Below are the code and all the weights of a small trained network. Each question names an input and a class and asks about switching units off, where a switched-off unit gives its printed mean instead of its output.

import numpy as np


def w(rows, s, z=0):
    codes = np.array(rows[::2]) - 128.0
    scale = np.full(codes.shape[1], s)
    scale[-1] = z or s
    return codes * scale


def norm(h):
    return h / np.sqrt((h * h).mean(-1, keepdims=True) + 1e-5)


def f(y):
    return np.maximum(y, 0)


def log_softmax(a):
    a = a - a.max(-1, keepdims=True)
    return a - np.log(np.exp(a).sum(-1, keepdims=True))


def net(x, mask):
    res = np.array(x, float).reshape(1, 7) / 4 @ E
    u = 0
    for l in range(2):
        y = f(norm(res) @ A[l][:, :-1].T + A[l][:, -1])
        res = res + np.where(mask[u : u + 12], y, B[l][:, -1]) @ B[l][:, :-1]
        u += 12
    return log_softmax(norm(res)[-1] @ U[:, :-1].T + U[:, -1])


A, B = {}, {}
E = w([
[125,133,128,128,134,126,130,130,131,128,129],'x0',
[128,157,94,118,138,107,48,135,102,138,2],'x1',
[155,92,90,178,197,71,141,105,17,86,132],'x2',
[127,128,128,124,129,129,130,123,128,127,126],'x3',
[132,130,128,133,124,128,125,127,128,126,129],'x4',
[236,144,214,131,128,29,169,132,148,239,112],'x5',
[130,125,130,130,127,128,126,130,129,124,128],'x6',
],0.0079)
A[0] = w([
[94,138,107,129,119,188,109,138,133,77,170,123],'0.n1',
[106,113,91,126,125,165,170,129,147,54,163,22],'0.n2',
[91,130,114,113,141,196,105,133,134,101,130,144],'0.n3',
[197,161,137,135,93,123,173,116,96,147,112,241],'0.n4',
[122,121,111,128,136,112,49,148,117,148,5,172],'0.n5',
[114,139,86,134,140,156,106,133,99,80,148,66],'0.n6',
[137,119,114,167,179,106,127,109,49,96,149,75],'0.n7',
[170,134,115,114,172,110,75,142,95,152,111,4],'0.n8',
[173,83,133,164,227,91,160,130,43,117,127,8],'0.n9',
[140,136,166,143,132,98,146,143,132,194,116,34],'0.n10',
[84,107,68,119,159,165,114,148,121,96,146,158],'0.n11',
[92,120,94,134,110,153,74,114,128,85,99,13],'0.n12',
],0.011,0.0029)
B[0] = w([
[102,169,96,163,115,40,97,23,96,177,160,212],'0.n1',
[197,155,104,129,120,121,90,109,89,213,180,196],'0.n2',
[77,121,128,252,70,57,123,167,99,144,153,204],'0.n3',
[76,159,140,92,125,131,152,156,178,124,120,192],'0.n4',
[132,183,104,134,68,115,61,228,106,160,42,250],'0.n5',
[183,131,184,2,171,141,147,151,115,162,85,193],'0.n6',
[208,119,160,59,200,221,93,178,137,79,141,209],'0.n7',
[145,132,152,144,116,126,139,69,81,136,207,169],'0.n8',
[55,138,113,211,82,47,128,45,126,106,128,222],'0.n9',
[183,113,139,79,140,197,98,123,154,88,118,182],'0.n10',
[186,142,156,101,146,182,127,124,197,81,112,218],'0.n11',
[50,25,102,170,162,150,140,158,190,113,74,193],'0.n12',
],0.0085,0.012)
A[1] = w([
[119,112,148,118,173,184,179,147,186,141,160,20],'1.n1',
[104,121,93,151,131,110,86,188,115,131,86,127],'1.n2',
[165,141,141,144,174,78,101,110,65,127,70,92],'1.n3',
[136,120,185,96,169,179,173,121,143,106,189,18],'1.n4',
[85,92,151,155,94,72,251,126,124,82,142,38],'1.n5',
[145,124,43,69,151,156,113,186,29,117,64,115],'1.n6',
[213,74,127,95,218,134,178,50,146,72,192,104],'1.n7',
[149,181,92,103,88,148,150,167,84,114,23,57],'1.n8',
[122,153,146,165,77,40,218,137,67,128,124,121],'1.n9',
[121,125,123,174,113,88,116,159,66,90,48,158],'1.n10',
[133,107,147,98,159,173,136,182,81,51,78,3],'1.n11',
[43,67,102,147,169,178,150,66,90,126,153,113],'1.n12',
],0.011,0.005)
B[1] = w([
[66,69,92,56,86,155,190,145,160,75,199,149],'1.n1',
[120,60,112,121,150,199,221,136,111,58,82,242],'1.n2',
[136,119,85,135,73,169,150,134,65,151,234,213],'1.n3',
[110,9,46,129,81,143,172,80,134,173,254,165],'1.n4',
[96,218,235,140,243,30,68,58,200,42,12,149],'1.n5',
[181,156,153,102,158,104,152,41,135,79,226,222],'1.n6',
[136,101,156,155,190,162,206,236,127,154,5,235],'1.n7',
[177,176,203,122,218,98,137,118,99,188,155,241],'1.n8',
[35,199,119,189,101,68,95,10,139,148,171,170],'1.n9',
[39,61,85,134,62,118,95,107,211,128,142,255],'1.n10',
[171,122,86,56,85,163,38,103,94,48,202,154],'1.n11',
[193,182,185,129,109,61,172,144,102,175,140,158],'1.n12',
],0.0097,0.0095)
U = w([
[71,217,90,212,36,29,56,10,64,223,216,229],'0',
[235,73,144,191,231,188,205,178,23,175,101,199],'1',
[98,42,137,28,72,177,254,149,242,168,215,7],'2',
[89,199,233,195,231,18,215,31,200,35,34,3],'3',
[13,43,29,197,33,167,83,211,182,142,18,121],'4',
[178,57,37,58,113,218,31,96,39,12,175,146],'5',
[202,227,207,20,112,141,64,215,149,212,39,90],'6',
],0.013,0.0048)

Each question gives the input, the list of numbers given to net, and the class t.
The units are the neurons (one row each of A and B). Each row of codes is followed by its name. A weight is (code - 128) times the scale printed after its matrix; where a second scale follows, it is the last column's (A, B and U).
mask holds one flag per neuron, layer by layer. A switched-off neuron (its flag False) gives its mean, the last column of its row in B, instead of its output. The means were averaged over made-up inputs and are rounded, as every weight is.
A unit's drop is (log p(t) with every unit on - log p(t) with that unit switched off) / (log p(t) with every unit on - log p(t) with every unit switched off).
The circuit of an input: a set's keep is (log p(t) with only the set's units on - log p(t) with every unit switched off) / (log p(t) with every unit on - log p(t) with every unit switched off). Starting from the 12 units with the biggest drops (on a tie, the unit counted first), units are removed one at a time, each time the one whose removal leaves the highest keep (on an exact tie, the one counted first), for as long as the keep stays at least 0.8.
units of the circuit, in order: the units of the circuit, biggest drop first
most important unit: the unit with the biggest drop
k most important neurons: the k neurons with the biggest drops, biggest first
k most important neurons of layer l: the k neurons of layer l with the biggest drops, biggest first
input [7,0,1,3,6,8,1], class 3: units of the circuit, in order -> [0.n2]
input [-3,-1,0,-1,-6,5,-5], class 2: units of the circuit, in order -> [0.n5 0.n1]
input [-3,1,1,2,-3,7,4], class 0: 2 most important neurons -> [0.n7 0.n11]
input [-2,-2,2,-3,-4,-1,-7], class 1: units of the circuit, in order -> [1.n7 0.n5]
input [2,-7,1,-7,-4,2,6], class 3: 3 most important neurons -> [0.n7 1.n5 0.n11]
input [7,0,0,3,-4,-4,6], class 0: 3 most important neurons -> [0.n1 0.n3 0.n5]
input [-8,0,4,-6,-7,-2,3], class 1: units of the circuit, in order -> [0.n5 1.n7]
input [5,-1,-3,-7,-8,-6,-6], class 0: 2 most important neurons -> [0.n1 0.n5]
input [8,0,6,4,8,6,-5], class 3: 2 most important neurons of layer 0 -> [0.n9 0.n5]
input [7,-8,3,-5,5,-3,1], class 1: units of the circuit, in order -> [1.n7 0.n5]
input [-7,-8,1,2,-7,8,-7], class 3: 2 most important neurons of layer 0 -> [0.n7 0.n11]
input [-2,-8,8,6,-5,1,1], class 3: 3 most important neurons -> [0.n9 1.n5 0.n10]
input [7,4,1,-8,-6,-5,-6], class 5: 4 most important neurons -> [0.n6 0.n9 1.n6 0.n11]
input [-7,-1,0,1,6,5,7], class 2: most important unit -> 0.n10
input [8,0,-6,6,0,0,7], class 0: 3 most important neurons -> [0.n12 0.n7 0.n5]
input [-1,0,4,3,-2,-7,-7], class 1: 3 most important neurons -> [0.n5 0.n1 1.n7]
input [6,-7,1,-8,-1,-8,4], class 1: 2 most important neurons of layer 0 -> [0.n5 0.n11]
input [-6,1,-6,4,-3,0,-1], class 4: 3 most important neurons -> [0.n6 0.n7 0.n11]
input [-6,-7,2,3,-1,6,-4], class 3: 2 most important neurons -> [1.n5 0.n7]
input [2,0,-6,0,-4,6,-5], class 2: units of the circuit, in order -> [0.n5]
input [-3,0,6,8,-4,8,-5], class 3: 4 most important neurons -> [0.n9 0.n5 1.n5 0.n1]
input [7,6,-7,-2,7,0,-3], class 4: 4 most important neurons of layer 0 -> [0.n6 0.n7 0.n11 0.n2]
input [-1,3,4,8,-7,0,-7], class 5: 4 most important neurons -> [0.n7 0.n1 0.n3 1.n2]
input [-2,-1,3,4,-6,-6,8], class 1: 2 most important neurons -> [0.n5 0.n1]
input [4,-2,2,0,2,8,8], class 3: 2 most important neurons -> [0.n5 0.n7]
input [-6,-4,1,-6,4,-7,8], class 1: 2 most important neurons of layer 0 -> [0.n11 0.n6]
input [2,-7,7,-8,5,-5,-4], class 1: most important unit -> 1.n7
